The three nearest rows among all rows above each row, by straight-line distance, nearest first (none for the first four rows)
1: [ 21  23   5  -7  34  -4  -8   9  15  -7 -25 -16 -11 -10  -3   0  13   5
   1 -16   4 -12   5  14 -23   0  -9   5  12 -17  -4 -14 -55   4 -10 -20
  28   8  -5 -12 -12 -17  -6  29 -31   0  -1   8 -17   9  -5   3   6  -4
  -7   9  47]
2: [ 18  16   9   3  14 -10  -1  -9  14  -6 -36 -17  -5   3   1 -10   4  -4
  -6  -6  17  -5   7   1  -7   8 -15  -6 -10  -6   4 -18 -49   0  -1  -9
  27  23 -21  -1  -8 -49 -18  24  -7  33   2   5  -6  14   8   2 -12  -8
  -3  20  54]
3: [-20  36   1   6  56   3 -19  12  13 -13   0  -5 -22  26  -4  -3   8  15
  -2  -5  32  -2  15   2 -11  -3  -7   0  11 -48  36 -14 -54   1  -2 -14
  -9   6   8 -21 -24   0 -42  18  -6  -3   2   8  -6   4   3  -2  -6 -13
  13  17  -8]
4: [   7    8    1  -11   50  -11  -15  -17   20   -4  -47   -8    0  -12
   -7   11    4   -6    8    7   19   -8    0   13  -24   -1  -14  -17
   20  -31    2  -16 -118   -1    2  -34   42   23   -4  -22  -13  -47
   -4   54   -9   12   -8    5   -8   25   12  -15   -2   -8   -5    9
   54]
5: [  8  48   7  10 114   7   3   1  -5   0  42   8 -17  22   4   4  -5  18
  -8   3   5  -7   3 -13   5 -14  38  23 -13  16  40   2  20 -11   4  33
 -46 -16   8  33  -1  56 -52 -25  23 -70  -2 -10 -19 -41  -2  11  -4   0
   8  28 -31]
3 1 2
6: [ 13  30  -9   6  22  -1 -17  18  21  -6   9   1 -20  19  -8   2  -2  13
  -2  -9  22  -4   9   7  -6  -6   3  13 -18 -15  31   3 -26  -7  18 -18
  -1  -7  23  -3  -3  19 -32   7  -4 -27   1   9   1   8   2   7  -8  -3
   2   5 -11]
3 1 2
7: [ 20  39  -5 -10  43   3  24  -2  10   9  26   6  -6  19  13 -10  -4   4
  -3  -6  13  -4  14 -10   1 -19  22  18 -24  15  17   8  10   4  -6  24
 -29 -17  -2  15   4  47 -28 -31   8 -90  -7  -4  -4 -25   2  -3  -4  -3
   3  12  13]
5 6 3
8: [ 27  39  -9  -1  19  -2  18 -26  -9  10  23   3  -1  11   0   6   1  17
  -6   1   0 -13   8 -19   5 -14  19  16 -12  24  21  11  48 -14   1  26
 -30 -35  17  30  12  48  -7 -12  15 -60  -6  -5   3 -34  -1   3   4   3
  12  33  47]
7 5 6
9: [ 34  27   5   4   3  -7  -6  -2   1 -15 -27 -21   8  -2   2   9   7  -1
  -9  -2  19   2  16  12 -13  -4 -14 -11  -2  14   3  -1 -40   6  -4 -19
  19   4  -5  -4  -5 -19 -13  26   6  -2 -15   9   1   6   2  -3   1   3
   8   7  40]
2 1 6
10: [ 28  40 -17  -6  31  -5  10 -13  -8  10  15  -4   7   5  12   6  -2  -7
  -6  -3 -12  -8   8 -21  -1  -7  12   8 -12  44  22   7  53  -1  -7  54
 -30 -30 -13  37   9  24 -11  -9  19 -65  -5 -14  16 -20  -2 -13  -4  15
   3  16  75]
8 7 5
11: [ 27  41 -10  -3  16   8  -7  -8  10  -5 -13  -2  -3   9   8  -1  13   5
  -2   0  10  -5  14  -4  -9  -3  -1   3   4 -14  23 -17 -53   2   0 -10
  17   6  -9  -4   1 -15 -20  26  -7 -21  -1  -4 -12   4   6  -2  -1  -4
  -8  23  22]
9 1 2
12: [  9  11  -1   9  15   0  -5   5   4   1 -13   8 -10  14   5  10  10  14
  -7  -8  12  -5   3   8 -10 -13 -10   7   3 -21  23  -3 -27  -5   1  -5
  -3   7  -1  -5  -1  18 -20 -15   9  -8 -15   7  -9   5  -3  -2  -3 -11
  -3   6 -29]
6 11 3
13: [ -9  -4  14   5  44  10  -9  20   2 -21  16  11 -36   8 -12   4  -2  13
   1 -12  15 -14  14  -2   1  -3   1   3  10 -51  34 -14 -30   6  -7 -21
  -6   1  16 -27 -15  27 -64  10  -4   2 -13   3  -4  11  -1  -8 -15 -17
  -2  -8 -82]
3 12 6
14: [ 17  23  -8 -11  11  -8  -6   5  12 -10 -30 -20 -19   0  -8  12   7 -13
  -5 -10  23  10  12   5 -15   8 -21  -6   9 -18  12 -11 -67   8  11 -16
  24  27  -1 -13  -4 -25 -17  15 -22   9  -4  -7 -17  18   1  -3  -1  -8
 -12  18  17]
1 11 2
15: [ 20  39   4  -1  25  -6  18  -4  10   6 -36   0  -1  13 -11 -13   2 -18
  -5  -3  12   3  19   5  -7   5   6  -5 -14  27  -3 -12 -18  -2 -10  10
  10   3 -21   8   7 -30  -5  27  -5 -20 -10  -5  -3  17   2  -6  -1 -10
  -2  14  62]
9 2 11
16: [ 25  21  -9  -4  42  -2  -7   0  10  -7 -23  -3 -19   3  -2  -4  10  -5
  -4   6  29   1  18  -5 -13   2 -15 -13 -10  -8  14  -5 -64  -6   6  -2
  19  17  -3 -15   4 -20 -18  11 -13 -24  -1  -3  -5  16  10  -9 -10   1
 -15   6  27]
11 14 1
17: [ -7  10  -9  -5   9   1  -9  16   2  -2 -14   3 -19   8  -4   2  -6   7
   4  -9  23   1  17  12  10   1   5  11   5 -37  32 -18 -36 -10   6 -20
   1  -4  -1 -19 -11  21 -23  -9   2 -23  -7  -5  -3   9  -1   2   2 -11
   5  18 -65]
12 6 13
18: [ 12  24   7   0  55   1   3   4  13 -14 -45   6 -16  -5  -1   2  12  -2
   0  -7  25  -2   2   9 -20   2 -28  -3  19 -12  -8  -6 -97   5   7 -35
  35   5 -16 -18  -7 -37  -4  37 -23   9   1  11 -15  24  -8 -11   3  -4
 -14  12  47]
4 1 14
19: [ 33  40   3   6  41 -16  15 -16  18  -4  -9   6  -1  14  21  17   9  -5
  -4   8  15   2  13  -3  -4 -10  18  -9 -12  21  14   6  44  -3   2  31
  -5 -29 -25  21   5   5  -7   0   7 -49 -16 -16  -8  -7  -5 -10   9  16
   5  24  92]
10 8 15
20: [ 20  30   0   7  -1  -4  18 -23  -5 -10 -49 -18  21  -2  -2 -10  -2 -13
   5  -1   9   5  20   0 -11  -2  -8 -21  -3  40 -11   2   3  19   4  15
  42  18 -29   9   7 -54  16  28  -8  -6   5   0 -13  15   3 -16   4  13
  -4  16  93]
15 9 2
21: [ -1  36   2   5 111   6  14  -1  10   3  36  15 -18  22  15   2 -13  15
   8 -10   9  -6  10  -1  -8 -12  15  18 -16  -5  40  -5 -24  -4   0  14
 -35 -27  23  27 -10  69 -48 -10  20 -47 -15   7  -4 -27   3   0  -4  -9
  17  17 -43]
5 7 6
22: [-15  -2   7   0 114   6 -26  20   7  -7  16  18 -28   6 -13  -3  13  24
   1  -8   0  -1   1  -2  -4 -13   9   0  -1 -54  24 -13 -51   3  -1 -24
 -33  -3  15 -12 -12  25 -41  -3   8  -2   3   9  -7   4   5 -24   2 -18
  -2   8 -62]
13 3 17
23: [  5  17   8  -3   1   3  11  -7  -3 -11   2 -14   2   3 -11  -5   3  -7
   6   3  17  -7  13   0 -11  -5  -3   0  11  -7   1   2 -57  -9   1  -4
  20   4 -16   4  15 -24 -12  23  -9 -20   4   3   2  27  -7  -5  -7   0
 -21   7  27]
11 16 9
24: [ 18  43  10   4  23 -16   9  -8  14  -1 -47 -20   7 -15   3 -10  -6  -9
   4  15  -5  -7  11   1 -11  20 -21  -3   1  20 -14  -3 -17   0 -12  11
  40  15 -28  -9   9 -47  -6  32   1  -8   4  -1 -18   2   1  -4   4   2
  -3   6 118]
20 15 2
25: [ 30  24  -6  -2 -18  -1   2 -20   3   2   2  15   6   4   3  -1   3  -1
  -2  -4   2   3   8   0  -4  -6   2   3   1  41  11  12  38  10  -6  31
 -19  -5   0  16  15  15   4   1   7 -39 -10   3  13  -2 -10  -4  20  19
  11  23  71]
10 19 8
26: [ 12  26 -14  -1  17  -3  15  -7  -3  -5   5  -1 -12  18   4   8  -3   5
 -13  -3  30  -7   2   1   5 -11  -3  -2   0   5  20 -10 -26  -7  -5  -6
  -4  -7   4   2  -5   8 -21  -3  11 -29   1 -12 -14  -5   7 -14  -2 -23
  12  19  10]
12 11 6
27: [-11  21  -2  10  26   3 -20  12   5  -5 -24   4 -33  17 -10   1   8  -3
  -4  -3  21   7   5   9 -12   6   1  -6   5 -38  21 -16 -65  -4   3 -32
  22  11   5 -16 -14   4 -33 -24   2  -2 -19  13 -15  -1  12 -17  -2 -13
  -7   2 -46]
17 12 3
28: [  4  25 -12   2  90   4   0  16  16  -4  33   3 -17  17   0  11  -4  23
  -1  -7   7   0  -2  -1  -9 -22  12   7  -7 -20  28 -13 -20   6   9   1
 -37  -7  21   2  -9  55 -33  -3  21 -40 -12   5  -3 -17  -5  -7 -17   3
   1  14 -59]
21 22 5
29: [ 10  40  -3   7  41  -8  22   3  -1  13  15  13   2   8   2   0  -1  10
  -3  -8  18  -4  10  -4  -1 -13  20  10  -8  10  25   5  17  -2  -8  25
 -23 -36   1  22   2  19 -23 -19  13 -62 -28  -6  18 -23 -17  -2  -4  -6
  13   4  46]
7 8 10
30: [ 18   2  10  -5   7  -4 -14  20   6   0 -43  -8 -17  -6  -3   0  -2  -9
  -3  -8  24   4  19  10 -13  -2  -9   0   1 -34  15  -9 -79   7   5 -36
  29   8   2 -28  -9 -27 -15  24 -13  22   9   2 -15  15   1  11  -7 -14
 -10   9 -10]
14 1 16
31: [ -2  15  -3  -3   3   4 -19  10   5 -14  -4  11 -30   9   5   8   6  11
  -5   1  28  -7  17   2  -7   5  -3  -6   1 -31  24 -16 -55  12  -5 -12
  18   6  -4 -21 -13   9 -13  15  10  -8 -17   2 -15  -1   2  -2   3 -10
  -2  14 -24]
12 27 17
32: [ 29  36   7 -11   8  -6   4 -14  -1   2 -13  -8  17   1  -7   3   5  -9
  -4   4  -1  -8   8  -7 -14 -16  10   4 -16  37  15   9  18   5  13  18
 -32  -4  -7  24  -2  11  -7  -6  12 -53 -12 -17  -5  -9  -3  -6  -9   6
   6   5  64]
25 10 19
33: [  8  22  -2  -1 -17  -5   3   4   0   0 -20   9 -28   1   1   3   4  -6
 -11  -5  10   1   5   0   0   9 -10  -8  -8 -15  17 -10 -35   8   8  -6
  20   7 -17 -12 -10   8 -24   7  -6 -18   3  11  -7   0   7  -9  -1  -8
 -10  -1  -1]
31 12 11
34: [  21   10   -8    5   24   -3  -19    5   19   -7  -45    4  -14   -2
  -18   -8    9   15   -6  -17   24    2   12    3  -20    8   -3  -14
   12  -47   -2  -10 -120   -2   -6  -62   29    8  -10  -38  -10  -27
  -19   36  -25   30    3    9  -25   36    4    0   -6  -14  -11  -19
    8]
30 18 4
35: [ 24  27  -9   3  -6 -10   4 -14   7  -1 -19   3  -6   2   1  -6  -6  -9
   2 -10  15  -5  14  -6  -4  10   1 -11  -2   5   2   3  12   1 -16   4
 -38   6 -13   9   5 -26  -8  31   1 -26  -8  -6   0   7  13   7   6  10
  -1  14  48]
15 25 32
36: [ 24  29  11  -5  41  -8   2 -16   1  -4 -55 -11   4   7  -7  -8   8  -7
   5   3  14  -2  11  -7   2  -2  -9   3   6   3  -8   5 -37   7  -1 -21
  43  19 -19 -13   1 -35   7  35 -13   7  -7  -1  -3  18   2 -12  -3  -3
  -4  -1 107]
24 2 15
37: [  5  36   4   0  20   5  17 -18  14   6 -15 -16   9 -12  10   2   4 -15
  -7   3   8   0   7  11  -8   3   1 -16  10  34   0   4 -11   8  -2   8
  22   9 -28  22  -1 -47  10  36  -2  -7 -10  -9  -6   8  -8 -17  -4   6
   1   8  91]
20 15 24
38: [  16   12    6   -3   50   -1   -7    7   12  -22  -35  -11  -18    3
    6    1   10   -1   12  -12   22    0   -1    7  -14    9  -22  -10
   -1  -23    5  -13 -101    0   -7  -21   39   10  -11  -36   -7  -33
  -15   55  -24   25   -8    4  -20   27   -8  -11   -3   -9   -7   16
   45]
18 4 1
39: [ -11   -6  -10   12  111    4  -19   12    6   -2   19   13  -21   25
  -11    6    1   11    4   -9   -5   -8    8   13    4  -14    5    2
  -12  -31   30   -6  -57  -13    2    2  -46   -3   26  -14  -14   51
  -52  -18    5  -14  -15   -5   14  -13    1    6   -2   -2   -7   10
 -127]
22 28 13
40: [ 22  31  -5  -3  27   3  14  -6   5  11  -7  -4   4   4 -12 -11  -5 -10
  -8  -9   3 -16  11   4  -8  -3  11   0 -19  17  15   5  -4  -4   3  20
  -5  -4 -18  17  -5  -7 -15  22   9 -36  -1 -14   3   5  -3  -8   4   5
  -5  19  83]
15 32 35
41: [ -1   0   2   7  63   6  -9  24   3  -3  27  13 -23  17 -11   2  15  17
  -5 -11  17  -7   5   6  -5  -6  13   9  -7 -24  31 -10 -25   4  -3   1
 -23 -11  23 -13   1  39 -55  -4  13  -2  -8   3   2 -15   0  -5  -5 -10
  10  -3 -81]
13 28 22
42: [ 16  23   3   9  53  -6 -25  11  26  -7 -36  -4  -6  -5  -7  -4  18   0
  -3  -3  21   2  16  -1 -24   4 -27   3  12 -35  11   2 -87  -5 -11 -29
  33  13  -3 -31 -14 -22 -29  50   5   3   7   9 -21   8  -1  -9   1   8
   3   5  48]
38 18 1
43: [ 13  23 -11  -1  27  -9  -8  11   5   3  -7  -6  -8  13  -3   6   5  10
   1 -10  15  -2   0 -11   1  -8   4   7 -11 -15  33  -2 -24   0   2  -2
  -7   3   1  -1   0  24 -22  -5   0 -29  -9  -2  -6  -5   1   2   9  -9
   4  18 -12]
12 6 26
44: [ 29  37  -5 -11  20 -17  -4 -17   1  12   6   1   7   4   7  -6  10  -8
  -5  -8  18 -18  19  -1  -6 -18   5   8 -22  29  24   8  40  -1   2  22
 -23 -27 -11  21  11  10  17   0   6 -49   0  -7  10  -3  -2  -3   4  15
   4  12  66]
32 25 10
45: [ 10  25   0   0   6  10  12  14   4 -12 -12  10 -12  13 -11  -3   0  19
   8  -9  18  10  13   5   0  -1  -6  -3  -6 -10  27   1 -26  -7  -6   2
  -4  -1  -4 -13   4  15 -30  11   3 -18  -6  -5  -9  11  -5   3 -10 -10
  -7  29 -24]
12 43 6
46: [ 22  40   9  12 -29  -8  22 -16  11   2 -56 -26  16 -25  -3  -9  13 -19
   9   6  -7  -4  10  -8 -24   6   0 -18   3  21 -17   8 -18  22  -7  18
  21   7 -29  27   9 -44  11  31  -1   1 -13 -15 -22  30  -2  -1   1   2
   2  14 127]
20 24 37
47: [  4   7   0  -9  25  -9   8  -8  16   0 -42 -14   8 -11  -6  -4  -1   3
 -21   6  -3 -15  -1   6  -6  -3 -17  -5  -4   6   2   6 -26   7  -8   0
  26  14 -10  -9  -9 -39   0  40  -6  11 -10  -1 -10  27  -7 -10 -13 -12
  -2  12  86]
36 2 37
48: [ 22  28  -5   0  39  -2 -12  -4   8  -9 -41  -2  -8   3  -6   0  10   6
  -8   9  25  -5   6   8 -14   0 -14 -15  -4  -5   4  -7 -53  -3   6 -18
  30   9 -10 -23  -5 -39 -21  37  -9  -5   0   6 -12  17   7   4   6   2
 -15   3  64]
16 1 2
49: [ 15  30 -12  -6  33   6  14 -15  -4   8  20  12   0   2  19  -2  -1  -2
  -7   5   8  -3  15   2   1 -30  26   6 -17  38  11  -3  30  -2   3  26
 -17 -22  -8  36   0  23  -8 -20  17 -67  -1  -1  -4 -22  -8 -16  -3  12
   3  28  79]
10 44 8
50: [ 16  31  -3  -4  13 -15   3 -11 -11  19  17  17  -7  11  -1   8  -2  -1
  -6  -2   1  -5   5 -11   3 -30  22  11 -20   9  21   2  -6  -2   3  17
 -22 -18  -3   7   7  20 -11  -1   4 -58   2  -5   7   6   7   7   4 -16
   4  16 -23]
43 26 7
51: [  0  45   9  -6  60   8  20   6  -8   5  13   0  -4   6   9  -1  -7   9
  13   0   8  -3   8   0  10 -20  29  24  -8   7  31   8  18   0   6  10
 -27 -26  16  26   1  47 -36 -15  14 -71   4  -3   4 -17 -14 -13   2  -2
   9  12 -10]
7 29 5
52: [ -1   5   7  -7  32  -4 -21   5   9 -16 -30  -5 -16  14 -15  -6  13   3
   5  -5  26  -8  15  -2 -15  10 -13  -7   3 -30  15  -6 -70   1   7 -25
  22  13  13 -27 -16  -1 -24  29   4   7   1  13 -22  12  -4   3   3 -15
  -8   5  -2]
30 31 14
53: [ 11  26   7  11  67   2 -27  -1  29  -4 -45  -6  -8  -9   2   5  21  -2
   0   4   6   0   5   7 -25  -2  -8   2  14 -14   2  -7 -83  -1  -5 -32
  35  13 -23 -26 -10 -35  10  49 -22  13  -5   9 -19  25  14  -8   2  -5
  -5  -6  74]
18 4 42
54: [  5   2   5  -7  31   7 -16  10  16  -3 -32  12 -30   1  -4   2  13  -2
  -4  -6  34   3  12  -5 -16  15 -21  -3  16 -41  22 -16 -99  -4  -1 -30
  19  14   9 -28 -10 -26 -17  36  -2   7   0   1 -22   6 -12  -5  -2  -1
  -7   5 -33]
52 30 31
55: [-10  55  -6   9  65  -1   9   5 -16  -1  30   5  -6  18   6   4  -6  -3
  -8  -3   4  -2   4 -20  -8 -11  35  10 -28   1  33   2  16   0  -4  14
 -41 -23   0  30  11  57 -28 -38  18 -59  -3   2  -4 -34   1  -2  -2   8
   5  22 -41]
51 5 7
56: [ 25  -3   0  -6  29   7   0  -2  18 -12 -28  -2 -10   1  -4   0  -5  -3
 -15  -1   3  -7  12  -6 -17   6  -7  -6  -5  -1   5  -3 -36  -5   4 -13
  20   5   2  -8  -1  -7  -7  15   3 -22 -12 -10  -4  22   2 -10  10   0
 -12  15  29]
16 11 9
57: [ 13  46 -11  -8  50  -2   9   1   2  -8  10   7  -9   1   1   0  18   3
  -4  -8  19  -5  13   5  -6 -26  12  -2 -17   7  35   0 -19   1   5   3
  -1   3  12   2  -6  21 -31 -17  14 -38  -9  -7  -6  -6 -10  -8  -9  -1
  -7   5  27]
26 43 6
58: [ 39  20  -3   4   8  -4  26 -33  -8   5   1   6 -11  -6  22   0  -5 -10
  11   9  -1  -9   6  -7   6 -29  17   3 -21  68   7  15  80  -1   4  62
 -22 -33 -14  35  10  28   1   1  14 -63  -5 -18  23 -26 -11 -11   9  26
  -2  29  76]
10 49 25
59: [ -7  14   6   6  33   4 -16   6  14  -6  15  16 -31  11  -1  -1  -1   2
  16 -10  11  -9   9  12   2  -7   0  -6   5 -58  37  -5 -41  -2  -5 -14
  10   1  10 -13   2  19 -30  12   7 -17 -11  -1   5  -1   7   1   1 -19
  -3  15 -71]
17 13 31
60: [-14   7   8  15  48  -6 -22  24  13 -30   8  19 -36  13 -15  -2  -8  14
   7   5  13  13  -2   0  -2   4  -5  -2  -2 -62  26 -20 -91  -8   1 -27
   3  10  11 -25 -13  19 -40  20  -9  -2   1  13 -10   3   3  -2   4 -17
 -16 -12 -91]
13 59 27
61: [  2  25   7   9  57  -4 -17  -1   0  -4   0  13 -16  13  -4  -5   4  11
  -6 -12  16  -8  11   8  -9 -15  -2   3  -7 -27  27  -3 -36  -5   1 -13
 -12  -5   7  -4 -13  33 -35   1  -5 -30   0  -7  -5 -10   6   9 -15 -16
   5   7 -25]
43 6 12
62: [ 12  30   9   4  14  -7   2  -6  -4   2  18   1  -3  15  -1   5 -10  16
  -6 -10   7   1  -5 -18  -6 -13  18  14 -13   9  21   2  -3  -3  -6  11
  -9 -14  11   7   6  13 -20 -17  10 -39  -9  -1  10 -14  -1   8   1  -4
   0  18 -23]
50 43 26
63: [ 20  42  -3  -2 -12 -11  14 -15   0   0 -25 -11   5   6  -1   6   3  -8
   0  -3   1   0   1 -12  -2  -5   2   7 -12  26   7   2  12   4 -16  27
  -7   8 -28  28   0 -24  -1  27  10 -19  11 -16  -5   9   9  -6   6   4
 -13  18  62]
35 40 15
64: [ 59  40 -14  -9 -32  -8  11 -35   4  10  -9  -8  11 -11  34   3  -4 -12
  -1  19  -2  -4   3 -18   2  -4  22  -2 -20  85   1  17  87  14  -8  81
 -12 -24 -13  47  17  10  10  -3   3 -49 -10 -14  23  -6  -5 -15   7  14
   3   4 111]
58 10 25
65: [ 11  24   0  -4  59   1   5   7  17 -13 -49 -14  12  16  -4   6   5 -13
  -6  -3   7  -1  -2   1 -11   1  -3  -3  13   0   7  -5 -50   6 -12  -6
  30  22 -23  -1 -15 -33   1  34   4   1  -9   7 -17  12  -1 -12  -3  -8
   3  17  90]
36 47 48
66: [   4   15    5    6  127    2   -8   23  -11    1   51   17  -23   23
   -6    2   -6   17    6  -14    0    6    5    2    7  -22   22   21
  -12  -11   21  -10  -15   -7    0    0  -42  -16   24   -2    1   57
  -59  -28    8  -41  -15    2    2  -27   -9   -1   -4    0    8    8
 -127]
39 28 41
67: [ 19   9   5  -6   1  -1  -4   4  26   7 -29 -11 -16  23   4  -6   8  -1
  -4  -7  27 -17  28   9  -9  -3   5   7  -8 -16  19   4 -45  -7   0 -16
  13  15  -1 -11   2 -23 -10  24  -2 -13 -11   5  -8  17   0   0  -1 -15
  -3  17  14]
11 56 16
